Here is a tiny trained network, its code and every weight. The questions are about switching its units off for an input and a class, where a switched-off unit gives its printed mean instead of its output.

import numpy as np


def w(rows, s, z=0):
    codes = np.array(rows[::2]) - 128.0
    scale = np.full(codes.shape[1], s)
    scale[-1] = z or s
    return codes * scale


def norm(h):
    return h / np.sqrt((h * h).mean(-1, keepdims=True) + 1e-5)


def f(y):
    return np.maximum(y, 0)


def log_softmax(a):
    a = a - a.max(-1, keepdims=True)
    return a - np.log(np.exp(a).sum(-1, keepdims=True))


def net(x, mask):
    res = np.array(x, float).reshape(1, 4) / 4 @ E
    u = 0
    for l in range(3):
        y = f(norm(res) @ A[l][:, :-1].T + A[l][:, -1])
        res = res + np.where(mask[u : u + 8], y, B[l][:, -1]) @ B[l][:, :-1]
        u += 8
    return log_softmax(norm(res)[-1] @ U[:, :-1].T + U[:, -1])


A, B = {}, {}
E = w([
[173,119,171,206,36,110],'x0',
[69,120,163,128,179,43],'x1',
[74,201,156,91,83,162],'x2',
[2,78,34,153,135,82],'x3',
],0.0086)
A[0] = w([
[162,147,103,70,204,84,131],'L0N1',
[168,23,98,193,132,111,53],'L0N2',
[136,157,150,182,152,211,60],'L0N3',
[98,184,140,35,188,155,3],'L0N4',
[79,113,80,112,37,165,58],'L0N5',
[67,152,179,135,96,55,72],'L0N6',
[199,67,164,101,157,150,45],'L0N7',
[158,152,127,247,96,131,93],'L0N8',
],0.011,0.002)
B[0] = w([
[70,90,145,102,45,156,232],'L0N1',
[138,107,38,100,152,2,250],'L0N2',
[168,189,61,114,143,147,188],'L0N3',
[135,26,91,40,127,145,255],'L0N4',
[101,224,102,59,21,102,220],'L0N5',
[75,131,230,227,205,126,219],'L0N6',
[123,181,86,158,142,152,217],'L0N7',
[7,104,108,122,82,93,227],'L0N8',
],0.0089,0.0051)
A[1] = w([
[106,135,226,229,153,166,44],'L1N1',
[136,64,108,190,76,173,57],'L1N2',
[92,12,97,217,247,123,233],'L1N3',
[251,194,128,172,139,230,52],'L1N4',
[137,126,106,77,209,198,4],'L1N5',
[144,140,38,73,108,111,195],'L1N6',
[142,109,72,116,175,196,171],'L1N7',
[157,254,74,159,131,171,114],'L1N8',
],0.0086,0.0029)
B[1] = w([
[134,221,228,115,166,56,163],'L1N1',
[137,69,204,98,120,49,134],'L1N2',
[172,239,111,114,89,135,241],'L1N3',
[128,95,130,254,136,117,196],'L1N4',
[187,110,200,46,137,160,168],'L1N5',
[113,142,188,174,149,112,254],'L1N6',
[127,127,200,166,120,136,185],'L1N7',
[146,216,108,141,88,247,191],'L1N8',
],0.0084,0.0069)
A[2] = w([
[142,140,175,149,160,83,160],'L2N1',
[119,134,92,219,108,70,184],'L2N2',
[251,86,201,224,145,216,114],'L2N3',
[151,105,85,75,195,99,237],'L2N4',
[205,77,34,138,180,72,4],'L2N5',
[167,33,138,20,186,158,108],'L2N6',
[82,128,210,219,171,152,74],'L2N7',
[158,151,75,113,79,185,101],'L2N8',
],0.011,0.003)
B[2] = w([
[137,124,172,62,139,117,180],'L2N1',
[179,66,139,140,156,147,254],'L2N2',
[99,130,41,217,209,153,238],'L2N3',
[184,111,119,91,150,212,199],'L2N4',
[249,119,20,64,202,63,179],'L2N5',
[196,10,203,70,107,213,212],'L2N6',
[178,138,240,105,233,177,187],'L2N7',
[150,181,143,132,64,147,193],'L2N8',
],0.011,0.007)
U = w([
[118,155,240,153,165,68,186],'0',
[4,132,92,100,166,124,32],'1',
[102,217,104,128,11,140,89],'2',
[75,67,115,212,62,27,4],'3',
[217,89,33,104,169,35,139],'4',
[166,169,90,241,167,169,173],'5',
[149,63,149,48,112,186,203],'6',
],0.019,0.0034)

Each question gives the input, the list of numbers given to net, and the class t.
The units are the neurons (one row each of A and B). Each row of codes is followed by its name. A weight is (code - 128) times the scale printed after its matrix; where a second scale follows, it is the last column's (A, B and U).
mask holds one flag per neuron, layer by layer. A switched-off neuron (its flag False) gives its mean, the last column of its row in B, instead of its output. The means were averaged over made-up inputs and are rounded, as every weight is.
A unit's drop is (log p(t) with every unit on - log p(t) with that unit switched off) / (log p(t) with every unit on - log p(t) with every unit switched off).
The circuit of an input: a set's keep is (log p(t) with only the set's units on - log p(t) with every unit switched off) / (log p(t) with every unit on - log p(t) with every unit switched off). Starting from the 12 units with the biggest drops (on a tie, the unit counted first), units are removed one at a time, each time the one whose removal leaves the highest keep (on an exact tie, the one counted first), for as long as the keep stays at least 0.8.
units of the circuit, in order: the units of the circuit, biggest drop first
unit that matters most: the unit with the biggest drop
top k neurons: the k neurons with the biggest drops, biggest first
top k neurons in layer l: the k neurons of layer l with the biggest drops, biggest first
drop of u: that unit's drop, to one decimal
input [3,-5,3,8], class 2: unit that matters most : L0N5
input [4,-5,-2,1], class 3: top 2 neurons : L0N8, L0N5
input [3,-5,7,-6], class 5: units of the circuit, in order : L1N4, L2N3
input [3,-1,1,-1], class 2: top 4 neurons : L0N2, L0N8, L0N3, L0N4
input [6,-3,8,-8], class 5: units of the circuit, in order : L1N4, L2N3
input [-3,-5,7,-4], class 5: top 3 neurons : L0N8, L1N4, L2N3
input [-7,8,-4,3], class 6: top 2 neurons in layer 2 : L2N4, L2N3
input [7,-5,-8,-4], class 4: top 2 neurons in layer 0 : L0N2, L0N8
input [6,6,-3,6], class 4: top 3 neurons : L0N2, L1N6, L0N1
input [-8,-3,-4,7], class 6: units of the circuit, in order : L2N4, L2N3
input [-4,0,-5,-5], class 5: top 3 neurons in layer 0 : L0N7, L0N8, L0N2
input [1,3,-3,-5], class 5: top 2 neurons in layer 0 : L0N7, L0N6
input [-2,-3,-2,0], class 5: top 2 neurons : L0N5, L1N6
input [8,-5,-7,-3], class 4: units of the circuit, in order : L0N2
input [4,5,0,8], class 0: units of the circuit, in order : L0N6, L2N7
input [5,-8,-5,8], class 4: top 3 neurons in layer 0 : L0N2, L0N1, L0N6
input [-3,-7,0,0], class 2: top 2 neurons in layer 2 : L2N8, L2N2
input [8,-8,3,-2], class 2: top 2 neurons in layer 0 : L0N8, L0N5
input [8,5,0,7], class 0: top 2 neurons : L0N6, L0N4
input [0,-7,8,-1], class 2: units of the circuit, in order : L0N5
input [-6,-3,-4,4], class 6: top 3 neurons : L1N4, L0N1, L0N8
input [8,-5,-1,-2], class 3: top 2 neurons in layer 1 : L1N3, L1N2
input [-2,-2,8,-6], class 5: top 2 neurons in layer 0 : L0N8, L0N3
input [4,-2,-8,-5], class 4: top 2 neurons in layer 0 : L0N2, L0N8
input [1,-8,-7,0], class 4: drop of L0N2 : 4.0
input [2,-8,8,-3], class 2: drop of L0N5 : 0.5
